Here is a tiny trained network, its code and every weight. The questions are about switching its units off for an input and a class, where a switched-off unit gives its printed mean instead of its output.

import numpy as np


def w(rows, s, z=0):
    codes = np.array(rows[::2]) - 128.0
    scale = np.full(codes.shape[1], s)
    scale[-1] = z or s
    return codes * scale


def f(y):
    return np.maximum(y, 0)


def log_softmax(a):
    a = a - a.max(-1, keepdims=True)
    return a - np.log(np.exp(a).sum(-1, keepdims=True))


def net(x, mask):
    res = np.array(x, float).reshape(1, 4) / 4 @ E
    y = f(res @ A[0][:, :-1].T + A[0][:, -1])
    res = res + np.where(mask, y, B[0][:, -1]) @ B[0][:, :-1]
    return log_softmax(res[-1] @ U[:, :-1].T + U[:, -1])


A, B = {}, {}
E = w([
[161,135,130,139,113,105,70,130,111,111,116],'x0',
[107,199,122,112,54,101,73,70,158,159,155],'x1',
[97,118,250,145,161,113,115,91,151,116,121],'x2',
[118,112,137,83,176,123,156,157,143,140,59],'x3',
],0.017)
A[0] = w([
[106,113,171,117,156,149,135,138,128,134,111,221],'n1',
[135,105,112,111,169,134,119,154,117,96,79,32],'n2',
[122,109,45,83,169,140,172,193,138,131,58,145],'n3',
[108,129,124,95,154,139,139,151,125,155,73,72],'n4',
[160,132,150,140,134,101,54,143,112,101,28,181],'n5',
[81,105,118,103,123,177,108,137,122,98,129,170],'n6',
[108,132,205,107,141,131,142,111,156,142,113,99],'n7',
[131,100,162,104,194,123,145,179,128,130,23,253],'n8',
[154,77,158,186,164,132,128,183,92,106,149,200],'n9',
[98,142,53,95,125,145,201,112,148,156,138,197],'n10',
[145,89,58,193,125,159,135,170,83,97,234,152],'n11',
[102,119,250,113,173,130,159,119,155,131,84,146],'n12',
],0.014,0.0046)
B[0] = w([
[170,148,128,146,189,121,111,99,125,121,131,187],'n1',
[120,169,73,144,108,133,149,145,110,188,125,176],'n2',
[174,125,160,224,94,91,188,107,76,173,167,233],'n3',
[171,146,92,91,165,134,178,93,149,107,149,172],'n4',
[112,96,119,13,128,161,144,158,74,187,154,184],'n5',
[191,134,93,87,101,91,132,126,151,156,73,144],'n6',
[134,151,95,56,91,139,111,71,138,123,95,196],'n7',
[158,107,125,168,215,113,153,190,137,84,98,250],'n8',
[110,137,95,116,194,157,121,156,211,84,119,201],'n9',
[105,101,109,96,99,146,114,237,192,144,167,192],'n10',
[194,128,161,196,167,77,207,71,157,129,106,208],'n11',
[115,118,183,135,176,127,120,4,83,95,103,246],'n12',
],0.016,0.023)
U = w([
[47,151,150,5,39,159,66,171,187,192,193,246],'0',
[156,105,176,91,232,112,205,90,155,66,56,119],'1',
[103,80,129,95,190,192,119,228,108,61,85,59],'2',
[208,73,92,161,174,99,234,234,95,180,149,135],'3',
[108,201,179,107,7,117,9,30,88,158,165,248],'4',
[148,193,143,218,2,83,90,91,194,134,189,108],'5',
[27,116,119,167,131,145,148,184,86,67,80,14],'6',
[69,158,156,192,138,161,108,208,85,78,93,1],'7',
],0.0083,0.0035)

Each question gives the input, the list of numbers given to net, and the class t.
The units are the neurons (one row each of A and B). Each row of codes is followed by its name. A weight is (code - 128) times the scale printed after its matrix; where a second scale follows, it is the last column's (A, B and U).
mask holds one flag per neuron, in row order. A switched-off neuron (its flag False) gives its mean, the last column of its row in B, instead of its output. The means were averaged over made-up inputs and are rounded, as every weight is.
A unit's drop is (log p(t) with every unit on - log p(t) with that unit switched off) / (log p(t) with every unit on - log p(t) with every unit switched off).
The circuit of an input: a set's keep is (log p(t) with only the set's units on - log p(t) with every unit switched off) / (log p(t) with every unit on - log p(t) with every unit switched off). Starting from all 12 units, units are removed one at a time, each time the one whose removal leaves the highest keep (on an exact tie, the one counted first), for as long as the keep stays at least 0.8.
circuit, biggest first: the units of the circuit, biggest drop first
most important unit: the unit with the biggest drop
k most important neurons: the k neurons with the biggest drops, biggest first
drop when u is switched off: that unit's drop, to one decimal
input [5,8,0,0], class 4: most important neuron -> (n10)
input [3,-6,-6,-8], class 1: 2 most important neurons -> (n11, n9)
input [-3,7,-6,3], class 0: 3 most important neurons -> (n8, n10, n11)
input [8,4,3,2], class 0: 2 most important neurons -> (n5, n3)
input [4,3,2,0], class 0: circuit, biggest first -> (n12, n8, n11)
input [2,5,-4,5], class 0: circuit, biggest first -> (n8, n11)
input [6,6,-1,-7], class 5: circuit, biggest first -> (n12, n8)
input [-1,4,-4,-7], class 5: 2 most important neurons -> (n8, n5)
input [-3,7,-8,-8], class 5: 3 most important neurons -> (n8, n11, n5)
input [-3,2,-1,1], class 0: 2 most important neurons -> (n8, n11)
input [-4,7,2,5], class 4: 3 most important neurons -> (n8, n11, n9)
input [3,5,2,1], class 0: 2 most important neurons -> (n12, n3)
input [4,-8,0,3], class 3: 2 most important neurons -> (n3, n2)
input [4,-4,0,-1], class 3: 2 most important neurons -> (n12, n7)
input [3,4,1,-7], class 5: most important unit -> n12
input [3,4,-7,-6], class 5: 2 most important neurons -> (n8, n5)
input [-6,8,-6,-6], class 5: 3 most important neurons -> (n8, n11, n5)
input [2,6,-7,-7], class 5: drop when n8 is switched off -> 1.9
input [1,3,0,-3], class 5: drop when n12 is switched off -> 0.4
input [-1,4,3,-6], class 4: most important unit -> n8
input [4,4,-2,-5], class 5: drop when n8 is switched off -> 0.5
